[ 12.4  -6.2  10.9 -15.1  13.0   2.0   3.4   0.1   7.1 -11.9  -9.0 -21.3
  11.3   5.7  -6.6  16.4 -12.5   3.2  -4.8  -0.3 -12.9   1.6   0.5   5.6
  -1.5   4.4 -16.3  -8.7   6.0  30.3  11.7   7.9  16.2] = tifu
[-51.6  22.2  44.2  11.3 -81.3  -1.6 -24.9   8.4  13.0 -75.4  47.9  10.6
 -10.2  36.3 -10.6  35.8 -13.1  -5.8  50.6  -1.9  33.3  49.5  58.9  38.3
 -58.1  -6.2  81.0  -7.0  22.8 -27.1 -25.7 -27.3 -53.4] = bobu
[ 13.1  17.4   1.2   9.3  26.1  12.8  35.2  15.7   4.6  12.1  -3.4  14.3
   3.1 -17.3  28.0   0.3 -16.3 -11.3  -6.0 -30.9 -12.6  17.6  34.8   6.7
   8.8 -32.5  -7.6  -2.9   1.8  -6.2  28.5  -7.6 -12.7] = zuze
[-12.4  30.2   2.2  28.5 -10.7  11.3 -14.0 -25.6   6.1  46.6  24.1 -45.5
  22.0   3.3   8.5  -8.8  25.1 -45.1  28.5  27.6 -18.8   0.2  36.9   2.5
  -7.4 -15.9   5.1  16.1 -22.6 -25.1  -8.4 -34.7   6.5] = vubo
[  3.4   1.4   6.5   1.7   2.9  11.4  23.6  15.7   5.8  17.2  -8.3  12.5
  -1.2   4.9  16.8   6.2  -8.4  -8.6 -14.1  -7.2 -26.5  16.8  24.2   1.1
   4.6 -13.8  -1.6  -2.4  -0.2  -5.5  13.0   0.6  -9.5] = tadu
[ 14.9  15.1 -18.4  -0.3 -19.2 -18.7  -4.3  22.0   0.7   0.3   1.2  -2.4
 -12.5  17.7  -7.1  -9.8  -2.1 -15.5   8.9   4.6  -1.5  31.7  -3.4 -31.9
  -0.5  -7.9   5.0 -21.7  -4.2  11.2   3.3   0.3 -20.2] = Saf
find: [ 12.4  -6.2  10.9 -15.1  13.0   2.0   3.4   0.1   7.1 -11.9  -9.0 -21.3
  11.3   5.7  -6.6  16.4 -12.5   3.2  -4.8  -0.3 -12.9   1.6   0.5   5.6
  -1.5   4.4 -16.3  -8.7   6.0  30.3  11.7   7.9  16.2] => tifu
find: [  3.4   1.4   6.5   1.7   2.9  11.4  23.6  15.7   5.8  17.2  -8.3  12.5
  -1.2   4.9  16.8   6.2  -8.4  -8.6 -14.1  -7.2 -26.5  16.8  24.2   1.1
   4.6 -13.8  -1.6  -2.4  -0.2  -5.5  13.0   0.6  -9.5] => tadu
find: [ 14.9  15.1 -18.4  -0.3 -19.2 -18.7  -4.3  22.0   0.7   0.3   1.2  -2.4
 -12.5  17.7  -7.1  -9.8  -2.1 -15.5   8.9   4.6  -1.5  31.7  -3.4 -31.9
  -0.5  -7.9   5.0 -21.7  -4.2  11.2   3.3   0.3 -20.2] => Saf
find: [-12.4  30.2   2.2  28.5 -10.7  11.3 -14.0 -25.6   6.1  46.6  24.1 -45.5
  22.0   3.3   8.5  -8.8  25.1 -45.1  28.5  27.6 -18.8   0.2  36.9   2.5
  -7.4 -15.9   5.1  16.1 -22.6 -25.1  -8.4 -34.7   6.5] => vubo

[-22.4 -39.9 -40.9  53.7  77.7 -72.5  40.1 -50.8 -11.2  87.0 -53.2] : veze
[ 13.1  27.1 -48.1 -74.7 -20.9 -55.2 -15.0  15.3 -17.9 -87.3  55.3] : Tovop
[ -1.2 -38.1  57.9 -43.4 -26.2  27.2  61.5  12.1  34.1 -12.8  18.0] : tadu
find: [-22.4 -39.9 -40.9  53.7  77.7 -72.5  40.1 -50.8 -11.2  87.0 -53.2] => veze
find: [ 13.1  27.1 -48.1 -74.7 -20.9 -55.2 -15.0  15.3 -17.9 -87.3  55.3] => Tovop

[-1.6 -1.0 -1.9  0.6  1.7  0.5 -1.0  0.7] -> vud
[  7.6  24.9  58.2 -16.7 -31.1   9.5  25.9 -37.8] -> vubo
[-53.2 -20.4 -50.9   6.5  47.7  19.7 -77.8  -6.9] -> veze
[  6.1   8.0  19.0  -4.9 -11.8   0.9  13.4  -8.7] -> tifu
[  7.1  12.3  27.1  -7.1 -15.6   1.5  17.0 -14.1] -> Saf
[ 4.4  4.2 11.3 -2.7 -7.7 -0.8  8.7 -5.8] -> Tovop
[-0.1 -0.3 -1.4  0.0  0.3 -0.6 -0.3  0.4] -> tadu
find: [  7.6  24.9  58.2 -16.7 -31.1   9.5  25.9 -37.8] => vubo
find: [ 4.4  4.2 11.3 -2.7 -7.7 -0.8  8.7 -5.8] => Tovop
find: [-53.2 -20.4 -50.9   6.5  47.7  19.7 -77.8  -6.9] => veze

[-59.1 -65.1 -20.0 -58.3  36.7 -62.5 -59.6  66.2 -64.4 -55.9 -51.4  26.3
 -80.1 -68.8  17.4 -78.0  17.5   4.7 -58.2  13.7 -29.2 -64.7 -69.1 -83.1
 -76.8 -45.3 -64.8 -15.5 -33.1 -69.7 -65.3 -54.7 -66.1 -73.4 -46.6] = Saf
[-39.3  11.2 -44.3  12.3   1.5 -41.4 -60.4  20.5  -3.1  36.4 -54.6 -10.6
 -33.3  55.9 -15.8 -21.4 -15.1 -30.5   5.0 -16.7 -50.2  16.4  45.2   6.4
 -21.0 -55.7   2.7 -39.4 -50.0 -17.8  30.8 -52.8  48.9 -55.7 -56.3] = nud
[-43.5  15.9 -33.9   4.9  16.2 -42.1 -41.3  38.1   3.8  30.6 -48.9  -1.5
 -22.3  58.0   3.2 -17.9   2.9 -10.2   0.0  -0.3 -30.2  19.3  49.2  14.1
 -19.4 -38.2   5.3 -27.5 -40.0 -14.7  26.4 -42.6  49.2 -44.7 -39.9] = tifu
find: [-43.5  15.9 -33.9   4.9  16.2 -42.1 -41.3  38.1   3.8  30.6 -48.9  -1.5
 -22.3  58.0   3.2 -17.9   2.9 -10.2   0.0  -0.3 -30.2  19.3  49.2  14.1
 -19.4 -38.2   5.3 -27.5 -40.0 -14.7  26.4 -42.6  49.2 -44.7 -39.9] => tifu
find: [-39.3  11.2 -44.3  12.3   1.5 -41.4 -60.4  20.5  -3.1  36.4 -54.6 -10.6
 -33.3  55.9 -15.8 -21.4 -15.1 -30.5   5.0 -16.7 -50.2  16.4  45.2   6.4
 -21.0 -55.7   2.7 -39.4 -50.0 -17.8  30.8 -52.8  48.9 -55.7 -56.3] => nud

[ 76.1   6.3  13.6   0.7   1.8 -11.3 -17.2  -8.3  19.5   9.5  -0.3   1.9] : Tovop
[ 76.1   6.3  13.6   0.7   1.8 -11.3 -17.2  -8.3  19.5   9.5  -5.8   1.9] : zuze
[ 25.4  11.6  12.5  -1.9  -1.8  -1.8 -27.7  10.6 -20.9   7.8  -5.9  -1.1] : tifu
[ 11.3  14.1  -0.4  -1.2 -12.0  13.4 -34.2 -30.2 -17.7  13.4   1.2  -1.3] : bobu
find: [ 76.1   6.3  13.6   0.7   1.8 -11.3 -17.2  -8.3  19.5   9.5  -5.8   1.9] => zuze
find: [ 25.4  11.6  12.5  -1.9  -1.8  -1.8 -27.7  10.6 -20.9   7.8  -5.9  -1.1] => tifu
find: [ 76.1   6.3  13.6   0.7   1.8 -11.3 -17.2  -8.3  19.5   9.5  -0.3   1.9] => Tovop

[66.9 -1.0  2.9 -0.8 -5.0 -2.6] : vud
[69.5 -2.4  2.7  3.3 -2.2  5.3] : sis
[-61.2   2.1   5.0  -0.8 -14.3  10.6] : veze
[69.6 -3.5  3.2 -0.2 -2.5  7.2] : ribu
[67.7 -4.2 -9.8 -6.9 -2.4 -2.5] : Tovop
find: [66.9 -1.0  2.9 -0.8 -5.0 -2.6] => vud
find: [-61.2   2.1   5.0  -0.8 -14.3  10.6] => veze

[  9.1 -20.2  49.8 -92.9  32.5 -51.5  -3.4]  Tovop
[  8.2 -31.6  25.6 -57.2  44.0 -32.4 -14.2]  sis
[ -3.1  10.1  21.1   5.8 -46.9   5.9  25.9]  tadu
[  4.2   2.5   5.2  68.7  22.0 -23.3  -0.5]  tifu
[-10.2 -10.9 -15.6  26.8 -22.9  36.5  10.8]  vud
[-13.4 -22.1  -5.4  29.3  15.6 -19.8 -13.8]  Saf
[ 10.1 -12.1   7.4  32.7   3.6 -40.5  20.8]  ribu
[-10.2 -10.9 -15.6 -46.6 -22.9  36.5  10.8]  vubo
[-13.4 -22.1  -5.4  29.3  15.6   1.7  -7.7]  zuze
[-38.8 -51.3  -9.1  31.5  14.3  13.6 -26.2]  veze
find: [  9.1 -20.2  49.8 -92.9  32.5 -51.5  -3.4] => Tovop

[-52.6  15.4 -69.9  32.5  -1.9  57.2 -83.4  -1.9   5.6] -> tadu
[ 21.2 -26.4  33.6 -38.1 -14.0 -55.3  43.3 -14.3 -19.4] -> bobu
[-54.2   8.9 -70.4  24.8  -7.2  47.6 -83.1  -7.1  -0.2] -> nud
[ 21.2 -26.1  33.6 -38.1 -14.0 -55.3  43.3 -14.3 -19.4] -> Saf
find: [-52.6  15.4 -69.9  32.5  -1.9  57.2 -83.4  -1.9   5.6] => tadu
find: [-54.2   8.9 -70.4  24.8  -7.2  47.6 -83.1  -7.1  -0.2] => nud
find: [ 21.2 -26.1  33.6 -38.1 -14.0 -55.3  43.3 -14.3 -19.4] => Saf

[-44.1 -30.4  56.0   4.4  43.9  22.2   9.7 -41.1  41.1  27.2  -2.7  57.4
  32.2  35.2  -9.2  17.9 -10.2 -45.5 -53.2   1.6  11.3  17.3   9.9  20.1
  48.3  12.8  27.9 -46.9   1.4 -17.8 -18.2   7.1  37.4  18.5 -68.6  88.5
  19.6  30.7  14.5  -6.5  19.5  17.4  17.7] -> ribu
[-44.3 -31.4  59.0   3.4  49.0  21.3  12.5 -40.9  44.3  24.7  -5.5  60.1
  34.3  34.4  -9.2  17.2 -11.7 -45.6 -54.0   5.1   9.9  19.5  10.0  21.3
  50.3  14.6  26.1 -50.6  -1.5 -18.1 -22.1   7.4  39.6  22.1 -69.7  92.8
  21.8  33.5  12.2  -9.0  22.0  20.8  21.3] -> bobu
[-30.3 -19.0  41.8   3.3  28.9  16.4   8.4 -25.6  26.4  22.0  -3.2  41.3
  20.9  27.1  -4.1  11.5  -5.8 -32.9 -36.0   1.8   9.6  10.5   6.4  13.7
  35.1  10.3  21.1 -32.0   0.7 -11.7 -12.5   4.8  24.6  10.4 -48.7  60.3
  13.9  20.7  12.3  -3.1  15.5  10.8   8.6] -> Saf
[-39.7 -27.0  49.9   4.4  34.6  18.4   8.6 -35.9  32.6  28.4  -0.4  50.5
  26.1  32.8  -7.5  15.4  -6.6 -41.1 -44.9  -2.0  12.3  12.3   8.1  16.8
  42.9   9.7  27.0 -39.5   4.4 -15.2 -13.1   8.0  31.4  11.7 -60.3  77.4
  16.3  25.3  16.1  -5.3  16.7  12.7  11.7] -> tifu
[-44.3 -31.4  59.0   3.4  49.0  21.3  12.5 -40.9  44.3  24.7  -5.5  60.1
  34.3  34.4  -9.2  17.2 -11.7 -45.6 -54.0   5.1   9.9  19.5  10.0  21.3
  50.3  14.6  26.1 -50.6  -1.5 -18.1 -22.1   7.4  39.6  22.1 -69.7  92.8
  21.8  33.5  14.8  -3.3  15.4  11.3   9.8] -> sis
find: [-44.3 -31.4  59.0   3.4  49.0  21.3  12.5 -40.9  44.3  24.7  -5.5  60.1
  34.3  34.4  -9.2  17.2 -11.7 -45.6 -54.0   5.1   9.9  19.5  10.0  21.3
  50.3  14.6  26.1 -50.6  -1.5 -18.1 -22.1   7.4  39.6  22.1 -69.7  92.8
  21.8  33.5  12.2  -9.0  22.0  20.8  21.3] => bobu
find: [-30.3 -19.0  41.8   3.3  28.9  16.4   8.4 -25.6  26.4  22.0  -3.2  41.3
  20.9  27.1  -4.1  11.5  -5.8 -32.9 -36.0   1.8   9.6  10.5   6.4  13.7
  35.1  10.3  21.1 -32.0   0.7 -11.7 -12.5   4.8  24.6  10.4 -48.7  60.3
  13.9  20.7  12.3  -3.1  15.5  10.8   8.6] => Saf

[-25.7 -32.5 -19.9   1.0  -2.6  10.6  18.5  27.7  24.2  24.8  18.1  12.0
   3.0  -3.7 -14.4 -22.1 -35.4 -30.5 -15.4  -2.4  11.4  25.2  40.2  34.7
   9.7  -3.0  -6.9 -16.9 -20.4 -11.9  -3.1  -0.2  10.2  16.5  12.9  -4.1
 -12.8 -21.3]  tadu
[-19.3 -35.9 -26.4 -41.4 -17.9 -11.8 -10.7   1.8  16.2  21.1  23.3  29.9
  25.2  17.3  10.7  -6.9  -5.9 -20.5 -35.2 -35.6 -23.9 -11.2  -3.2  18.5
  29.7  38.7  21.7   5.0  -2.6 -12.6 -21.1 -17.6 -11.9   1.8  13.1  19.2
  11.7   7.1]  bobu
[ -7.7  24.3  55.8  64.2  68.8  39.3  14.2 -15.2 -30.3 -42.8 -44.2 -28.6
 -20.0  -8.3   3.7   2.3  16.0  19.8  22.7  21.8  20.1  15.6   1.7 -10.4
 -10.7 -20.7 -40.3 -19.7 -20.8  -3.5   8.8  28.1  40.0  31.3  19.7  -2.9
 -11.8 -21.3]  Tovop
[ 14.2  21.0  12.0  10.1   0.8  -0.1 -19.2 -24.9 -31.1 -29.6 -18.8 -16.2
   3.7  19.0  29.7  38.8  19.8   9.7  -3.1 -13.6 -19.3 -15.2 -12.0  -3.6
   8.6  12.8   8.9   0.7  -6.6 -20.3 -23.6 -18.1 -13.0  -0.1  14.5  31.1
  38.0  27.7]  zuze
find: [-25.7 -32.5 -19.9   1.0  -2.6  10.6  18.5  27.7  24.2  24.8  18.1  12.0
   3.0  -3.7 -14.4 -22.1 -35.4 -30.5 -15.4  -2.4  11.4  25.2  40.2  34.7
   9.7  -3.0  -6.9 -16.9 -20.4 -11.9  -3.1  -0.2  10.2  16.5  12.9  -4.1
 -12.8 -21.3] => tadu
find: [ -7.7  24.3  55.8  64.2  68.8  39.3  14.2 -15.2 -30.3 -42.8 -44.2 -28.6
 -20.0  -8.3   3.7   2.3  16.0  19.8  22.7  21.8  20.1  15.6   1.7 -10.4
 -10.7 -20.7 -40.3 -19.7 -20.8  -3.5   8.8  28.1  40.0  31.3  19.7  -2.9
 -11.8 -21.3] => Tovop

[-38.3   5.6  20.3  30.4] = vud
[-44.5  37.9  65.3  84.5] = nud
[ 21.0 -33.1 -51.1 -63.3] = tadu
[-40.3  21.7  42.4  56.7] = tifu
[-38.3   5.9  20.6  30.8] = Tovop
[22.5 30.5 33.1 34.4] = veze
[-39.8   2.7  16.9  26.6] = vubo
find: [22.5 30.5 33.1 34.4] => veze
find: [ 21.0 -33.1 -51.1 -63.3] => tadu

[-17.9   0.1   6.4  40.7   4.7  -9.1] = nud
[-17.2   0.9   7.2  41.7   5.5  -8.4] = ribu
[-24.0  -7.9  -2.2  28.3  -3.8 -16.1] = Saf
[  2.6 -23.1 -31.5 -80.3 -29.6 -10.3] = veze
[-7.2 17.0 25.5 71.5 23.2  4.4] = Tovop
find: [-17.2   0.9   7.2  41.7   5.5  -8.4] => ribu
find: [  2.6 -23.1 -31.5 -80.3 -29.6 -10.3] => veze
find: [-7.2 17.0 25.5 71.5 23.2  4.4] => Tovop
find: [-24.0  -7.9  -2.2  28.3  -3.8 -16.1] => Saf

[40.0 37.2 43.9 46.5] : Saf
[ 40.0  37.2 -15.3  -1.6] : vud
[ 43.5  39.5 -15.3  79.0] : vubo
find: [ 40.0  37.2 -15.3  -1.6] => vud
find: [40.0 37.2 43.9 46.5] => Saf
find: [ 43.5  39.5 -15.3  79.0] => vubo

